Here is a tiny trained network, its code and every weight. The questions are about switching its units off for an input and a class, where a switched-off unit gives its printed mean instead of its output.

import numpy as np


def w(rows, s, z=0):
    codes = np.array(rows[::2]) - 128.0
    scale = np.full(codes.shape[1], s)
    scale[-1] = z or s
    return codes * scale


def f(y):
    return y / 2 * (1 + np.tanh(0.7978845608 * (y + 0.044715 * y**3)))


def log_softmax(a):
    a = a - a.max(-1, keepdims=True)
    return a - np.log(np.exp(a).sum(-1, keepdims=True))


def net(x, mask):
    res = np.array(x, float).reshape(1, 6) / 4 @ E
    y = f(res @ A[0][:, :-1].T + A[0][:, -1])
    res = res + np.where(mask, y, B[0][:, -1]) @ B[0][:, :-1]
    return log_softmax(res[-1] @ U[:, :-1].T + U[:, -1])


A, B = {}, {}
E = w([
[129,128,126],'x0',
[128,128,127],'x1',
[127,128,129],'x2',
[121,232,138],'x3',
[168,140,2],'x4',
[23,120,86],'x5',
],0.017)
A[0] = w([
[32,164,70,2],'n0',
[139,111,35,20],'n1',
[189,187,74,134],'n2',
[7,166,69,146],'n3',
[69,43,129,154],'n4',
[181,8,115,179],'n5',
[193,54,97,10],'n6',
[165,191,77,115],'n7',
[139,105,15,177],'n8',
[37,77,147,130],'n9',
[126,159,186,76],'n10',
[58,93,154,155],'n11',
[132,133,195,156],'n12',
[146,108,50,68],'n13',
[112,162,235,88],'n14',
],0.014,0.015)
B[0] = w([
[246,249,134,169],'n0',
[53,71,221,172],'n1',
[153,86,58,203],'n2',
[61,119,241,237],'n3',
[163,79,78,216],'n4',
[61,186,235,250],'n5',
[216,163,84,160],'n6',
[161,78,91,186],'n7',
[170,196,110,249],'n8',
[134,54,83,209],'n9',
[150,157,148,168],'n10',
[141,74,72,203],'n11',
[92,115,166,211],'n12',
[74,152,180,175],'n13',
[151,206,145,228],'n14',
],0.013,0.017)
U = w([
[50,127,233,9],'0',
[179,251,134,252],'1',
[150,46,6,159],'2',
],0.012,0.0039)

Each question gives the input, the list of numbers given to net, and the class t.
The units are the neurons (one row each of A and B). Each row of codes is followed by its name. A weight is (code - 128) times the scale printed after its matrix; where a second scale follows, it is the last column's (A, B and U).
mask holds one flag per neuron, in row order. A switched-off neuron (its flag False) gives its mean, the last column of its row in B, instead of its output. The means were averaged over made-up inputs and are rounded, as every weight is.
A unit's drop is (log p(t) with every unit on - log p(t) with that unit switched off) / (log p(t) with every unit on - log p(t) with every unit switched off).
The circuit of an input: a set's keep is (log p(t) with only the set's units on - log p(t) with every unit switched off) / (log p(t) with every unit on - log p(t) with every unit switched off). Starting from the 12 units with the biggest drops (on a tie, the unit counted first), units are removed one at a time, each time the one whose removal leaves the highest keep (on an exact tie, the one counted first), for as long as the keep stays at least 0.8.
units of the circuit, in order: the units of the circuit, biggest drop first
most important unit: the unit with the biggest drop
top k neurons: the k neurons with the biggest drops, biggest first
drop of u: that unit's drop, to one decimal
input [-2,6,7,-2,5,2], class 0: units of the circuit, in order => n1
input [6,3,-1,-4,2,0], class 1: top 2 neurons => n3; n8
input [-6,-7,-2,-6,8,0], class 1: top 2 neurons => n8; n6
input [4,8,8,1,6,-5], class 2: top 3 neurons => n2; n7; n14
input [6,8,-4,-8,-7,7], class 2: top 2 neurons => n4; n9
input [3,1,5,2,-5,-7], class 1: top 4 neurons => n14; n3; n5; n1
input [6,-6,-4,-3,7,6], class 0: top 2 neurons => n1; n3
input [-1,0,0,4,-7,-7], class 1: top 2 neurons => n14; n3
input [8,7,6,0,7,1], class 0: top 2 neurons => n1; n13
input [1,6,3,0,-1,1], class 2: top 2 neurons => n5; n3
input [-1,-3,5,-4,5,4], class 0: drop of n1 => 0.4
input [4,3,-1,3,8,-5], class 2: drop of n5 => 0.0
input [1,-7,-2,2,-5,0], class 1: drop of n14 => 0.8
input [-6,-5,1,8,-8,-1], class 1: most important unit => n14
